[[  3  -7 -13  -1  -3  15  -6   8  14]
 [ 61 -11  -9 -54 -28 104 -47  25 -37]]
->
[[ -7 -13  -1  -3  15  -6   8  14   3]
 [-11  -9 -54 -28 104 -47  25 -37  61]]

[[ 59 -73  43  50  54]
 [ -2   7   0  -7  -8]
 [  0   4   2  -4  -5]
 [ 68 -84  48  53  57]
 [-18  19 -22 -27 -27]
 [-34  28 -48 -37 -35]
 [  0   0   0   0   0]
 [-13  14 -16 -21 -22]
 [  0   0   0   0   0]
 [ -8   6 -14 -14 -14]
 [-51  36 -91 -46 -36]
 [ 25 -39  21  38  42]]
->
[[-73  43  50  54  59]
 [  7   0  -7  -8  -2]
 [  4   2  -4  -5   0]
 [-84  48  53  57  68]
 [ 19 -22 -27 -27 -18]
 [ 28 -48 -37 -35 -34]
 [  0   0   0   0   0]
 [ 14 -16 -21 -22 -13]
 [  0   0   0   0   0]
 [  6 -14 -14 -14  -8]
 [ 36 -91 -46 -36 -51]
 [-39  21  38  42  25]]

[[-49 -40  26  25  48   6 -30 -28  26 -11  82]
 [  4  68   9 -72 -35  24 -65 -28  10   7  17]]
->
[[-40  26  25  48   6 -30 -28  26 -11  82 -49]
 [ 68   9 -72 -35  24 -65 -28  10   7  17   4]]

[[-14   0 -21  59  -8  -5  65 -24 -37   0 -19   0 -14 -52  36]
 [  1   0  14 -58  -5  -7 -67  19  42   0  11   0   2  68 -24]
 [-11  -1 -19  60  -5  -2  66 -23 -37   0 -17   0 -11 -53  36]
 [-15   0 -24  72  -7  -4  80 -28 -44   0 -22   0 -15 -63  43]]
->
[[  0 -21  59  -8  -5  65 -24 -37   0 -19   0 -14 -52  36 -14]
 [  0  14 -58  -5  -7 -67  19  42   0  11   0   2  68 -24   1]
 [ -1 -19  60  -5  -2  66 -23 -37   0 -17   0 -11 -53  36 -11]
 [  0 -24  72  -7  -4  80 -28 -44   0 -22   0 -15 -63  43 -15]]

[[-57  11]
 [ 15  39]
 [ 85 -33]]
->
[[ 11 -57]
 [ 39  15]
 [-33  85]]

[[-23 -69 -35   4  84  11]
 [  1 -40 -65 -21  58  11]]
->
[[-69 -35   4  84  11 -23]
 [-40 -65 -21  58  11   1]]

[[-49 -15  38 -40 -50  52  17 -40  85]
 [-57 -17  44 -46 -59  60  20 -47  98]
 [-59 -18  45 -47 -61  62  20 -48 100]]
->
[[-15  38 -40 -50  52  17 -40  85 -49]
 [-17  44 -46 -59  60  20 -47  98 -57]
 [-18  45 -47 -61  62  20 -48 100 -59]]
---
[[-11  -4  11  26   8 -38 -30 -21   6 -10]
 [-22   6 -32  -7  -5  11  -8  -3   5  -2]
 [-54  53  30  35  74  73 -15 -98  31   6]
 [ -9   1  10  16  -9 -16   1  -2   9  -4]
 [  0   7  13  -3   7  20  25  10  -4  18]
 [  4   0  17  -1 -18 -20  -8   1   5   9]
 [-13  20  29  -5 -14 -42  41  -3  -1  21]]
->
[[-54  53  30  35  74  73 -15 -98  31   6]
 [-22   6 -32  -7  -5  11  -8  -3   5  -2]
 [-13  20  29  -5 -14 -42  41  -3  -1  21]
 [-11  -4  11  26   8 -38 -30 -21   6 -10]
 [ -9   1  10  16  -9 -16   1  -2   9  -4]
 [  0   7  13  -3   7  20  25  10  -4  18]
 [  4   0  17  -1 -18 -20  -8   1   5   9]]

[[ 10   3  89  55 -66  40 -18  -8  90  35]
 [-30 -54 -63  74 -15  12  26 -35 -40 -80]
 [  9 -83  78 -22 -71  76 -11 -64 -11 -15]
 [-14 -65  58  34  89  -7  69  -6 -50  -7]
 [-87  -7 -54  60  75  87  15  80 -33 -86]]
->
[[-87  -7 -54  60  75  87  15  80 -33 -86]
 [-30 -54 -63  74 -15  12  26 -35 -40 -80]
 [-14 -65  58  34  89  -7  69  -6 -50  -7]
 [  9 -83  78 -22 -71  76 -11 -64 -11 -15]
 [ 10   3  89  55 -66  40 -18  -8  90  35]]

[[  83   27   11   39]
 [  40   30  -16  -13]
 [  56 -102   44   86]
 [  57   40    6   13]
 [ -11  -20   -3    9]]
->
[[ -11  -20   -3    9]
 [  40   30  -16  -13]
 [  56 -102   44   86]
 [  57   40    6   13]
 [  83   27   11   39]]

[[ 40   4   5   2  -3  41  15   9   4]
 [ 39   4   3   1  -3  50  14   9   4]
 [ 31   3  -6  -4   2  79   6   4   4]
 [  2   2   3   7  -4  13  -1  20  -2]
 [ 47  -2 -10  -1   1 -98  -4   3   0]
 [ 34   3  -3  -3   1  74   8   6   4]
 [ -7   2   3  10  -2 -46 -12   4  -4]]
->
[[ -7   2   3  10  -2 -46 -12   4  -4]
 [  2   2   3   7  -4  13  -1  20  -2]
 [ 31   3  -6  -4   2  79   6   4   4]
 [ 34   3  -3  -3   1  74   8   6   4]
 [ 39   4   3   1  -3  50  14   9   4]
 [ 40   4   5   2  -3  41  15   9   4]
 [ 47  -2 -10  -1   1 -98  -4   3   0]]

[[ -3 -10  -2  -8   9  13   7  10  77]
 [  2   1   7   1   4 -11  -3 -10 -39]
 [-11   1  -4   5   9 -22  -8 -19 -27]]
->
[[-11   1  -4   5   9 -22  -8 -19 -27]
 [ -3 -10  -2  -8   9  13   7  10  77]
 [  2   1   7   1   4 -11  -3 -10 -39]]

[[-31 -62 -12   7 -33  24  43   6  15  20 -51 -15]
 [-11 -65   3  16  -9  24  40  25  12  19 -70  -4]
 [ 18   3  44  32  19   5 -45  27   6  -5 -50   2]
 [ 33 -39  34  25  36  17  11  49   6   9 -74  21]
 [ 11 -56  18  22  14  21  28  40   8  15 -78   8]
 [  1 -31   7  27  12  -7  -2  33 -18   1 -66 -19]
 [ 10 -16  25  33  17  -3 -25  32  -7  -2 -63 -10]]
->
[[-31 -62 -12   7 -33  24  43   6  15  20 -51 -15]
 [-11 -65   3  16  -9  24  40  25  12  19 -70  -4]
 [  1 -31   7  27  12  -7  -2  33 -18   1 -66 -19]
 [ 10 -16  25  33  17  -3 -25  32  -7  -2 -63 -10]
 [ 11 -56  18  22  14  21  28  40   8  15 -78   8]
 [ 18   3  44  32  19   5 -45  27   6  -5 -50   2]
 [ 33 -39  34  25  36  17  11  49   6   9 -74  21]]

[[   4   21   14   35   63   34]
 [  -2   29  -41  -29   -3  -10]
 [  -9   64   15  -58   35   -2]
 [  -4   27  -35  -19  -37  -23]
 [  11  -21   20   26   20   -5]
 [  16 -103   15   57  -84   -5]
 [   9   32   15   84   79    6]
 [  -8   25   24   -3  -21  -15]]
->
[[  -9   64   15  -58   35   -2]
 [  -8   25   24   -3  -21  -15]
 [  -4   27  -35  -19  -37  -23]
 [  -2   29  -41  -29   -3  -10]
 [   4   21   14   35   63   34]
 [   9   32   15   84   79    6]
 [  11  -21   20   26   20   -5]
 [  16 -103   15   57  -84   -5]]

[[-79  -6  22]
 [-24  24   1]
 [-32  18   4]
 [-20  -2  -5]
 [-73  23  22]
 [  7  22 -14]
 [-16 -44  -8]
 [-33  72  10]
 [ -4  86  -4]
 [-44 -45   6]]
->
[[-79  -6  22]
 [-73  23  22]
 [-44 -45   6]
 [-33  72  10]
 [-32  18   4]
 [-24  24   1]
 [-20  -2  -5]
 [-16 -44  -8]
 [ -4  86  -4]
 [  7  22 -14]]
